B:
1: [-130 -106  189   46  244  249  -84  192  325 -413  372  121   -7  317
 -339  166   92   39  -97  -58   43  189   19 -265  215 -349  -89    6
  142  295    0  -36  -42  202  -89  114  -38 -236 -268  263  176  117
  -31]
2: [-106 -203  564   -9  337  157   -6  334  444 -202  156  303   60  607
 -495  -24  317  484   94   90  -30  214  109 -266    7 -419 -123   86
  381   38  -60  242  107   23 -104 -187 -132 -221 -286   43  189  125
  263]
3: [ 139  432   -1  -69 -376 -266  -50 -205 -326  492 -456 -416   99 -544
  360  -12  233 -165  103  179  197 -242  233  251 -387  280 -164  256
 -279 -165   35  -34   78 -151   52   91 -156  223  -62 -436 -211 -440
   62]
4: [ -26 -125   34  117  218   83 -186  168  127 -265  513 -149  -22  255
 -197   29  -71  -48 -104 -308 -151  164 -211 -168  310 -142  315 -148
  -60   14  247   16 -302  413 -111  127  166 -282 -267  277 -242  175
 -244]
5: [  40  217 -195  249 -197  507 -346 -145 -128  194  191 -641  -45 -214
  778  134 -152 -413   23 -185  214 -348  -71   85 -179  155   -5  203
 -277   48  -14 -121  138  363 -123   68   19 -135   43  -36 -331    3
 -154]
6: [  -5   31   68   58 -126  387 -170 -109  -35  -18   21 -576   28 -301
  598  147  187  -93 -143  233  406 -280  153  -79 -312   56 -205  301
   92  352 -252 -244  460   -2 -234  209 -188   55  172 -168  101  -49
  -42]
7: [ 533 -437  580  102   78  339 -546  245  293 -182  354 -580  411  355
 -177  149 -165 -205  282 -418  -61  -53 -225   23 -150   -4  129 -121
   56 -199 -104  -99  -91  486  -58  184  -24 -524 -215  384  160   12
 -164]
8: [  55  -51   36   46 -219  236 -185  -44 -125  317  -49 -270  165 -248
  502   74  -33 -276   38  -41  175 -409  -39  171 -160   -1  -15  149
 -311  -33   54  -96   60  242  -83   63   16 -111   23  -74 -290 -207
  -40]
9: [ -51  165  164   52  201 -144  -12  175  239 -141   74  178  -30  257
 -582  -65   82   52  305 -264 -279  336  -35 -131  186 -255   10  -19
  -33 -199  149  352 -551  211  101  -61   51 -110 -441  104  -28  -57
   82]
10: [-565  194 -355  207    5  416   -8   -5  -28 -172  389  -34 -294 -140
  435   47  -72 -179 -183   49   13  -91  -83 -270  198 -212   49  159
   23  305   68   11 -119  243 -206   36  154  -66   13   71 -284  200
   -2]
11: [ 235  257  191 -114 -243 -211 -100  -61 -163  424 -360 -110  252 -245
   31  131  184 -210  163   94  112 -138  218  295 -244   94 -204  134
 -289 -205   38 -101   12  -85   78   72 -163    3 -178 -212  -68 -465
   65]
12: [-540   16 -186   15  135  224  208  -26  110 -232  356  272 -196   23
  170  192   70  -16 -361  301  168   42  183 -274  306 -404  -50  133
   -7  527    0 -170   76   46 -228  128   19  -28    1   71  -31   61
  -60]
13: [-126 -136  212  -44  338   -9  133   68  451 -286   73  190   56  336
 -539   89  112  153  159  -24  -45  437   96 -296  223 -401 -105  -39
   18  143  -77  112 -275  -69  -10   78 -193  -22 -299  118  385 -100
  -35]
14: [ -26 -337  152   76  248  434 -265  285  161 -303  676  -55  110  293
   70  251  -42  -39 -364 -174  103  -69 -213 -137  247 -249  195 -150
   40  243  233 -296  154  381 -327  184  159 -469 -150  424 -168  255
 -340]
15: [ -81 -139  -21   26 -232  350  -70 -175   -5  160  -31 -261  103 -246
  565  148  -30 -267 -117  151  397 -419  120   35 -132  -99 -165  236
 -302  330 -120 -210  270  158  -61  143 -136  -15   96 -107  -66 -205
  -24]
16: [ 228 -303  545   83  176  638 -421  316  292 -288  511 -254  276  372
   88  373   29  -95  -17  -39  145 -122    0  -59 -149 -221 -119   55
  342  171 -234 -318  372  304 -335  159  -25 -548  -32  391  269  154
  -85]
17: [ 330 -193  492  -11  174   14  -55  -53  531 -195 -224 -313  255  224
 -501   60   27  -70  663 -177  -45  330  175 -132 -148 -245 -254  123
  -38  -56 -472  227 -392   90  149  147 -316   25 -208   41  682 -341
   69]
18: [-452   74 -477   86 -137  129  -56  -11 -356  200  484  -74 -100 -254
  645   76 -186 -231 -541   36   37 -268 -240  -13  289   48  429 -134
 -325   80  550 -293  -16  183 -271  107  271 -202  -38   80 -782  104
 -340]
19: [   4 -171  268   92  120  212 -398  391   22 -284  732  -91   47  430
 -179  101   61  102 -445 -119  -35  -38 -201 -132  177  -29  305 -171
  261   67  357 -200  203  393 -190   67  159 -560 -317  332 -376  379
 -119]
20: [ 118  -73   21   71 -226  254 -283 -107 -182  210   -2 -314  148 -221
  416  183  -31 -515   33   13  101 -343   55  200  -49    7  -20  197
 -265   88 -189 -235    1  360  -35  171  -24 -134  164  -42 -186 -219
   46]
21: [-449   85 -284  104    6  392   30  -83  -28 -257  183  -78 -236 -311
  402  113  145 -176 -287  191  234 -136   57 -261  156 -244 -142  268
   27  577 -107 -129   77  144 -200  194   -3  107  136  -42  -48   77
   13]
22: [  75  147  158 -110 -209 -348   69 -146 -125  397 -458 -154  164 -304
   13  -67  171 -109  312  178  -35  -49  225  162 -216   35  -77  194
 -224 -231 -107  109 -244 -108   91   52 -149  189  -43 -342  -31 -483
  173]
23: [-263  340 -161   46  107 -290  153  -52 -156  140  -10 -110 -245 -155
  101 -195  248  180    6   74 -154  176   76 -107   93  -24  215  142
  -51 -117  171  253 -290    8 -146  -38  104  224  -64 -300 -396  -33
  -14]
24: [-206  -91  159 -120  199  -57  109  177  208 -177  158  323  104  155
 -372  137  167  163 -172  103   38  205   37 -187  213 -321  -47 -104
   28  158  206  -87  -61 -125 -117  110  -67 -129 -314  145  106  -71
  -93]
25: [ 341 -299  316  116   37  444 -483  150  192  -94  465 -350  362  308
   26  368 -306 -481  159 -315  -52  -67 -148   99   30  -81   98 -135
 -116  -88 -102 -318  -90  463 -109  214   19 -586 -129  468   88  -45
 -230]
26: [-277  414 -357    0   75 -351  197 -175 -161  176 -101   95 -184 -200
  -53   -9  127 -137   42   35 -179  304  118  -26  299  -75  117   43
 -336  -69  168   96 -492  -65   -7   56   10  235 -130 -212 -275 -236
  -82]
27: [ 205  125   59 -131 -369 -382  -80 -127 -382  636 -511 -225  260 -497
  217  -85  175 -210  116   54   55 -316   49  363 -224  223   33  103
 -463 -336  203  -16 -137  -27  105   64  -71  130  -73 -380 -408 -518
   53]
28: [-420  282  -15   19   46   74  151   58  -71  144  -48  172 -208  -83
  265  -76  394  306 -170  338  129  -74  186 -139  -61 -183 -120  289
  155  144   86  138  225 -139 -216 -157  -22  131  -20 -318 -264   35
  213]
29: [  45 -101  342 -128  254 -263   44  221  246 -105   68  255  164  313
 -641   33  216  249   16  -62  -89  317   33 -102  177 -257   32 -139
  -13  -87  231   80 -207  -33   -8   44  -71 -139 -430   99   67 -119
  -67]
30: [-206 -426  173  -11  131  279  -40  189  280 -255  510  292  146  344
 -157  223 -149  -94 -243  -16   71  -52  -58 -159  328 -438   90 -119
  -97  300  137 -200  -33  324 -114  135   74 -416 -212  394  -26   52
 -127]
31: [-434  293 -101  -35  179  -27  276  -45  127   60  -33  290 -163   74
  -11   64  261  242 -100  292  104  253  245 -213  123 -265 -158  128
  -16  173   76   62   55 -322 -138  -80 -171  148 -171 -202   12  -86
   35]
32: [-238 -263  332 -205  176 -125  218  153  354 -266  182  615  171  362
 -643  242  115   89 -151  293   38  247  275 -187  307 -531 -144  -57
   30  318  -19 -156  -74  -71    1  141 -138 -203 -304  223  333 -186
   75]
33: [  12 -412  374  108  109  576 -268  143  277 -201  302 -236  136  288
  171  145   48  -18  -13   54  163 -165    6 -170  -81 -248  -69  156
  225  271 -299 -121  276  290 -196   65 -112 -297   80  137  166  128
   90]
34: [-278  281 -168  -73  156 -364  223  -20 -119  170  -49  268 -120  -63
 -147  -26  261  121 -119  122 -115  265  113  -46  278 -145  126   -3
 -197  -54  291   71 -272 -145  -96   -1   19  152 -183 -197 -307 -160
  -72]
35: [ 186   27  566  -56   97  -58  -33  176  290   12 -168   92  176  236
 -421   16  259  152  400    4  -30   91  229   13 -206 -271 -267  204
  112 -144 -172  254 -108   89   43  -67 -116  -97 -265  -44  246 -225
  255]
36: [ 140   88  138  -22  -88  -56  -94  -69  -47  431 -376 -170  199 -123
  102   -9  148  -96  297  -25   13  -58   47  163 -172   31  -86  106
 -268 -273   -4   82 -115  -76   35  -50 -188   57  -97 -258  -98 -352
   79]
37: [ -41 -203  376 -153  206 -304  111  185  250   78  -96  431  217  385
 -670  -29  189  248  140   35 -179  305   62  -68  193 -313   45 -126
  -62 -194  159  158 -293 -105   71  -83 -135 -120 -373   -1   50 -221
  118]
38: [ 169  128  200  -38  129 -174 -175  198  119  -51  100  208  174  262
 -640  165   74 -148  121 -262 -191  292  -33   59  233 -138  -11 -170
 -164 -198  249   -3 -370  145  118   69  -27 -279 -497  217  -23 -166
  -57]
39: [ 214  138  119  -18 -193  -58 -128 -171  -97  410 -464 -313  211 -283
  158   41  113 -306  404    9   17  -91  135  213 -236   80 -166  204
 -288 -223 -207   30 -186  -22   91   54 -218  121   11 -286   32 -459
  133]
40: [-312 -421  402   -3  267  328   24  291  361 -356  481  160   41  424
  -99   62  141  380 -248  251   97   24   41 -369   75 -428   46   39
  420  328  -48  -48  259   78 -312   18   -9 -288  -79  190  127  248
   55]
41: [  67  338  106 -152 -290 -255   89 -206  -72  238 -544 -154  164 -481
  -10  108  234 -218  251  272  191  -45  362  122 -302   26 -413  272
 -190   26 -203  -42  -67 -268  136  187 -291  259 -110 -309  276 -565
  165]
42: [ -16  174  139   21  141 -427   51  123   36   47   57   25  -91  166
 -424 -243  153  211  188 -198 -297  246   -6  -53  139 -100  260    1
 -103 -321  286  417 -517  249   59  -89  158    0 -370  -92 -362  -54
   32]
43: [-370  286 -232  102   79  -61  161 -168   53  -44 -203  -95 -291 -164
  -29 -193  223   57  167   62  -75  244   92 -281  114 -134  -60  241
  -37  118 -101  341 -368  -44   48  -32 -137  354  -61 -326  -35  -72
  186]
44: [-533   56 -312  127   -1  266  116 -110  -81  -73  297 -129 -282 -211
  578  -17   38  -31 -306  230  145 -163   50 -249  141 -187  116  229
  -29  398    7  -35   53  171 -263   79  105   86  162 -115 -317  130
  -42]
45: [ 505 -189  618 -135  -47 -215 -237  201  118  193 -269  -31  457  107
 -505   38  163  -77  382 -205  -75  -48   22  247 -174  -87 -100   -9
 -161 -355   32   88 -235  192  153   60  -95 -219 -333   38   84 -396
  107]
46: [-187  402 -272   -1  -75 -399  114 -141 -150  139 -169 -128 -117 -322
 -103 -129   83  -94   97  -64 -145  209    0  -56  123   72  107   10
 -291 -159  263  188 -514  -65   95   84   -5  228 -274 -206 -257 -240
  -71]
47: [-132 -323  130   69  317  362 -114  196  364 -402  650  146  114  443
 -228  329 -225 -204  -70 -165  -99  219 -100 -214  401 -434  134 -179
   -9  214   13 -219 -227  337 -205  196   91 -462 -192  536  148  112
 -263]
48: [ 163  361   77   51 -248    0 -145 -103 -167  591 -471 -346  116 -302
  390  -86  156 -111  385  -68   85 -250   60  252 -406  171 -168  252
 -301 -383   45  209  -31  -19   48 -146 -124  113 -105 -389 -274 -351
  142]
49: [-381 -360  133   49  186  425   -6   91  436 -559  561  136   13  389
 -218  273 -134  -91 -197  187   69  183   84 -430  300 -450  -55  -17
  230  547 -239 -233   14  141 -118  208 -125 -310 -105  378  399  148
    5]
50: [-125 -128  113  -96  316 -285  196   34  349 -116   93  420   87  426
 -715   94    3   44  119  -82 -201  518   95 -159  454 -399   83 -188
 -261  -16  120   92 -508   -3  101   50 -113  -81 -401  149  149 -213
  -94]
51: [-247 -170   72   82  248  358   -4  166  324 -357  485  102  -44  247
  -40  141  -52   31 -130 -109   81   49  -65 -273  231 -417   12    0
   13  303  101   -7  -65  298 -199   99  103 -247 -205  309   14  157
 -170]
52: [ 218  242  279 -111 -188 -204 -126   68 -228  388 -340  -91  166 -238
   57    1  423   57  -11  137  178 -239  185  254 -297  101 -180  209
 -100 -155  140  -14  222  -48   -9   -5  -97   30 -157 -318 -247 -296
  147]
53: [-452   44 -190    7   76  216  105    4  -73 -208  354    6 -184 -192
  384  152  193   43 -519  330  255  -96  115 -243  167 -214   11  148
   97  527   79 -267  267    2 -349  208   52   17   85  -11 -152  125
 -145]
54: [-125  139   53  -42  -56  -13  154 -245  138  214 -505   10   20 -124
   -3   22  243  -59  300  256  149   88  338  -54 -110 -180 -368  318
 -178  127 -346  129  -66 -226  126  -23 -389  302   -4 -385  280 -402
  287]
55: [-216  -51   52  113  286  308 -104  162  278 -421  480   83  -60  315
 -250  208  -19 -107  -38  -89 -110  279  -38 -286  315 -340   21  -34
  151  234  -51  -68 -212  233 -154  128   26 -268 -178  323  143  162
  -75]
56: [-677   41 -352  -31   35  333  191  -25  -57 -300  422  195 -213 -262
  443  274  158   -9 -758  467  410 -130  126 -329  276 -297 -100  109
   67  787  146 -445  408 -135 -366  272   -5   16   61   60  -86  136
 -188]
57: [ 445  -37  608  -33  -79  -54 -243  108  304  172 -359 -109  425  196
 -530   60    0 -216  765 -234 -180   97   83  168 -282 -108 -272   70
 -101 -447 -249  238 -412  129  267  -30 -226 -206 -355   47  374 -448
  274]
58: [-469   -5 -245  129  183  401   36   52  -54   -6  361  154 -230   17
  495   77  128   25 -366  107  121 -139  -42 -162  282 -311  115  145
  -63  333  157  -76  137  218 -350  -30  152  -69  113  -22 -435  205
  -82]
59: [-736   78 -381   73   28  479  299 -228  163 -333  209   28 -271 -317
  528  224  -15 -185 -229  438  306  -24  236 -425  155 -417 -268  311
   46  766 -318 -188   79 -101 -262  240 -106  193  216   -7  282   -7
  -14]
60: [ 128   75   37   -8 -430 -332 -138 -278 -182  467 -370 -443  146 -167
   39 -160  -27 -237  197   74   -3 -119  122  149 -185  311   93   95
 -383 -255  -27   77 -182   24  347    4 -276  101 -154 -387 -239 -405
  211]
61: [-240  112 -135   83 -224  395  -24 -249  -58   16  106 -471  -64 -359
  762  206  -23 -289 -129  357  357 -296  259  -95 -219  -19 -181  346
  -27  430 -339 -279  319   29 -213  225 -129   67  257 -137   81 -110
  -22]
62: [-637  -70 -325   21   93  426  227  -79   72 -268  445  290 -234  -92
  453  278   59  -81 -621  358  407 -166  183 -284  354 -464 -109  182
 -113  816   39 -336  318  105 -303  201   34  -16   96   92 -103  108
 -154]
63: [ 259  -42  407   48  -29   80 -282  171  293   34  -94 -127  302  235
 -450   16  -77 -141  513 -344 -156   92 -126   20 -136  -80 -124  -59
  -82 -356   17  219 -370  180  204  -42 -137 -282 -453  156  166 -209
  127]
64: [  32  336   51  -65 -169  -91    2 -150 -211  448 -374 -185   75 -316
  356   85  318  -60   60  296  195 -136  298  181 -278   93 -213  274
 -150  -59  -86  -93  213 -234  -89   18 -206  178   44 -409  -98 -354
  100]
65: [-643  -37 -547  218 -196  533    5 -306  -49 -188  379 -361 -316 -273
  767   63 -197 -318 -431  237  307 -255   -6 -361  193  -81   68  210
 -142  674 -107 -217  143  204 -114  184  -68   73  201  -62 -212  163
  -48]
66: [ 427 -237  615 -156   -5 -383 -122  105  223  145 -202  -97  422  283
 -645  -11   88   46  377  -98 -132  170  110  117 -124  -48   22  -83
 -128 -363  -28  104 -279   50  202   62 -203 -171 -375   -3  190 -389
   81]
67: [-579 -421  155  -32  401  639  110  268  432 -532  602  626  -33  488
  -95  382  193  226 -596  389  313   78  119 -449  408 -701 -206   22
  339  805  -58 -374  499  -42 -379   91 -122 -330  -45  340  285  291
   -8]
68: [ 161  119  119 -108 -234 -371  -44 -141 -258  537 -456 -248  215 -306
  107  -75  196 -110  194  138  -26  -98  134  240 -203  186   44  106
 -287 -326   27   12 -144 -133   65   35 -161  148  -32 -393 -221 -459
  102]
69: [ -78 -443  370   40  403  404 -250  484  239 -378  829  136   97  596
 -132  188  128  325 -529  -73   77    4 -206 -233  266 -321  268 -199
  310  231  340 -253  363  311 -422   61  169 -583 -230  434 -219  443
 -263]
70: [ -33 -674  416   52  184  638 -142   96  450 -283  342 -197  230  324
  195  202  -66   -5    0   87  240 -152   19 -244  -30 -413  -70  112
  150  399 -381 -186  258  256 -253  153 -142 -293  133  236  367   61
  -36]
71: [-507   29 -349  174  178  531  165 -186  150  -83  355 -171 -274  -52
  745  132  -60  -20 -218  142  294  -70   86 -292  142 -308   -2  223
 -153  485  -78  -82  178   99 -364   62   10   81  176  -40 -114  130
 -246]
72: [ 140  114  199  -18  160 -355  -59  139   66  167   49  157  102  324
 -517  -28   71   19  219 -246 -306  300   -5   95  206 -110  202 -126
 -240 -401  278  200 -475  189   89  -73   56 -176 -417   34 -264 -170
  -34]

[ 124  231   80  -54   64  -89  -84 -151   30  -53  121   43 -209  -28
 -320  -29  100   10  324  -51  -32  131   84   -7  -29 -108  134   -5
 -106   81  348  -92  105   67]  25
[  98   89   34 -169   51  140  111  234 -223  120 -132  -23  248  -21
  188 -232  182  -70   81   17   22    7   40 -303   23   73   99  294
   42  -18  174 -243  194    1]  68
[-173  126  -28 -166  145 -125   68   41   85 -140   79  -21   91  -57
   51 -256  108   -3  233   76  145   74   42 -307   24  172   47   33
  145  204  361  -25  -54  115]  15
[-137  215    1 -134   47 -185  -14  -52  192  -99   99  -42  -38 -161
  -78 -271  170   36  316   48  229  169  147 -301   16  103   56  -22
   73  208  395  -80  -51   29]  53
[-225  189 -102  -34  106 -202 -155 -264  269 -311  253  136 -115 -100
 -302  -75  -87   20  168  -22   38  109   71 -144  -21   89  -12 -175
   86  214  462   97 -122  218]  71
[ 111 -113  -50 -180 -223  308  139  180 -242  146 -154 -120   27  160
  -30   87   10   32 -287  172 -143   31 -109  321   89  120   19  297
   54 -169 -319  -49  286  102]  13
[  19  -63   13  -14  -88   31  -70   29 -186 -178   53   28  199 -214
   75 -342   45   27 -147  -59   17  -41   74   -8   44  123  123  110
   31 -119  233 -267  136  167]  62
[ -56   77 -117 -103   35  166  272  167   56  179  -27  -66 -144  328
 -112  371 -176  -42   38  332 -102   76 -229  -91  -20   80  -79  145
  108  236 -155  381   14   17]  63
[ 100  121  -33  123   -2 -104 -175 -117   57  -87  128  166  -37 -222
 -260    1 -185  -16   56  -65  -69   29  113 -257 -114  -57  158  -15
 -170  133  416  -24  -25  -36]  16
[ 105  171  103 -157  143   69   79   97 -211  -35    6   25   30  100
   -3 -107  186  -99  239  -18   -5   69  -32 -150  -35    3  128  166
   10   56  282 -105  169  114]  2
[-145  -18 -147  -74 -137   83  156   78   76  -87   94  -26 -147  182
  -77  217 -176  -45 -209  265   85  123 -151 -136  -37  255  -73   69
  185  239  -69  370  -68   61]  20
[-118  304  -52 -117  117  -38   39 -127  196 -124  174   52 -285  202
 -314  187   -9  -55  289  110   75  233  -80 -175  -75   48  -84 -103
  127  330  230  337  -75  128]  64
[  91  125   10   14  107 -291  -22 -102  167  -71  186    3 -119 -161
 -197 -188   44   51  395   18   21   30  200 -263  -30   16  158   34
 -127  163  417 -131  -15  -82]  65
[  77 -162  -24  -30 -234  259  148  239 -221  172 -149  -92  214  -60
  209 -135   16   23 -318  139 -107  -89   -2   10  108   89   49  363
   26 -253 -176 -288  284   10]  59
[-112  165   -6 -247  104  109  237  167    1   35  -50  -77   43  193
  121  -71  201  -70  193  173   84  124  -65 -303   31  134  -68  183
  207  134   67   41   81   75]  40
[ 101  -59   -9  152 -112 -102 -133  -98   34 -111  116   76   79 -338
  -69 -250  -92   82  -93  -60  -90  -76  199 -167   21   -8  146   58
 -120  -93  299 -290   60  -19]  61
[-129  116  -65 -216  112  135  159  180  -84  -14  -39   10  164  147
  147  -73   68 -100   30  112   74   58 -100 -324   21  188  -39  167
  233  154  160   65   45  140]  37
[   6  -42   68 -209  -50  177  183  203 -233   18 -103 -131  161   52
  218 -256  237    8  -43  100   14   10  -37   32  123  125   62  269
  137 -141  -17 -248  243  152]  30
[  37 -153 -177   66 -106  146   32  157 -134  -25   -1  121  186  -25
   36  121 -350  -70 -415  110 -145 -104  -76 -239  -70  186   54  200
   14   63   33  126   12   -2]  54
[  31   23 -154   31  -59  103   98  229  -46  101  -39   50  114   -4
  -12  153 -257  -96 -118  192  -14   24  -57 -387 -166  163   31  199
  -43  226   19  244  -32 -151]  21
[-183  -78 -171  -53 -194   44   55   44   51 -103   94  -45  -31    6
  -67   33 -177   30 -270  206   98   62  -79   37   34  278  -32   57
  166  121  -20  186  -25  136]  45
[-189  245  -48 -245  111 -120   88   -5  219  -28   62  -90 -104   46
 -114  -97  136   34  346  153  221  215   18 -239   41  144  -16  -38
  181  324  273  134  -93   74]  6
[ 127 -144 -135   49   11  194  123  150 -181  -40   32   83  180  115
  100   60 -262  -31 -305  102 -200 -137 -126 -218   -4  165  -39  157
  129   43  -52  151   30   61]  60
[ 285   42  -22  129  -89   -2 -121   -4 -142   52   55  125  -18 -153
 -258   46 -150  -50    3  -54 -173  -33  117  -71 -139  -55  204  200
 -297  -36  212 -143  178 -107]  39
[ 134 -241  -93  138 -211  130 -115  112 -273  -54  -11   90  309 -289
   79 -169 -284   41 -503  -31 -124 -172   25  -13   22  126  178  161
  -53 -133  121 -185  101   67]  1
[  78  299   85 -129   51  -30  -14 -106   12  -83  113   -2 -229   73
 -283  -55  236  -34  395  -13   62  219   63  -11  -66  -33   32   29
  -34   92  229  -26  145   84]  23
[ 256  -24   19 -100 -196  314  171  187 -261  260 -150 -150  -55  173
  -92  107   70   37  -76  170 -180   42  -82  327   44   -9   21  317
  -59 -190 -362  -81  354    5]  46
[ 306  -47   52  -37 -158   81   -1  116 -198  130 -115  -58   36 -129
 -116  -67   31   49  -24   39 -154   15  106   92  -41  -28  217  262
 -239 -127  -25 -225  233 -123]  4
[ 117  -50  -13 -117 -161  208  213  118   -7  185 -127 -111 -183  216
 -142  304  -51   29 -114  272 -231   83 -100  120   13  -16   23  245
  -51  -38 -308  102  174  -65]  31
[ 238 -116  -23   91  -92  382  -13  212 -481   41 -107  125  359  -47
  151  -67 -174  -64 -417  -62 -237 -162 -112   -8  -11   17   74  246
   -4 -210  -19 -149  255  140]  11
[ 262   73  145  -38   12  -31  -53  -19 -205  -26   58  -30  -14 -132
  -93 -270  169   63  196  -96   -9   20   98   61   49  -68  228   77
  -95  -55  308 -298  185   75]  19
[-177  185  -83   21   -2 -206   96 -140  399  -60  243  -30 -403   74
 -327  210 -115   15  280  251   91  175   -1 -208  -51   53  -32  -71
   21  337  198  296 -134  -29]  10
[-219  101 -191   26   -6 -219  -93 -154  241 -228  298   88 -130  -96
 -243  -15 -223    3   27   77  183   82   28 -215  -26  234    0 -125
  126  331  409  223 -183  130]  43
[ 109 -138   18 -219 -135  297  202  283 -300  111 -211 -138  232   79
  248 -165  150   25 -246  133  -80  -16  -59   46  122  149   45  338
  128 -185 -214 -201  261   72]  66
[ 122 -187 -173   16 -208  333   27  162 -331   14  -47   85  204   85
    2   99 -240  -66 -520   64 -238 -123 -109  154  -13  192  -23  314
   33 -195 -221  -11  259  135]  70
[  40  244   67 -180   20   12  192  -10  141   10   38 -100 -364  259
 -268  193  191  -33  382  213   -3  273  -30  -66  -98  -14  -30   90
  -25  178  -53  209   83  -52]  12
[ -18   89   51  -96   53   31  -10   50 -133  -65   21  -21  196 -148
  121 -387  164   41   93  -50  101    7   48 -122  115   62   81   55
  135  -18  329 -264  107  192]  3
[  61   67   -5  -32  -60   11  144   41   79   88   36  -51 -238  118
 -202  217  -55  -14  116  212  -86   96  -36  -61  -56   -9   71  153
  -92  116   -2  117   78  -76]  57
[ -57  143   75  -40  -33 -172  -69 -189   94 -253  229   -6 -240  -91
 -241 -163  135   34  225   -5  121  153   87   52    0   33  108  -65
   -7   77  353  -80   46  161]  35
[-177  118  -55 -201  -70  -13  255   24  261  -12   66 -163 -312  244
 -145  159   97   16  174  337  105  235  -65  -81    9  165 -111   79
  155  218 -124  270  -11    5]  44
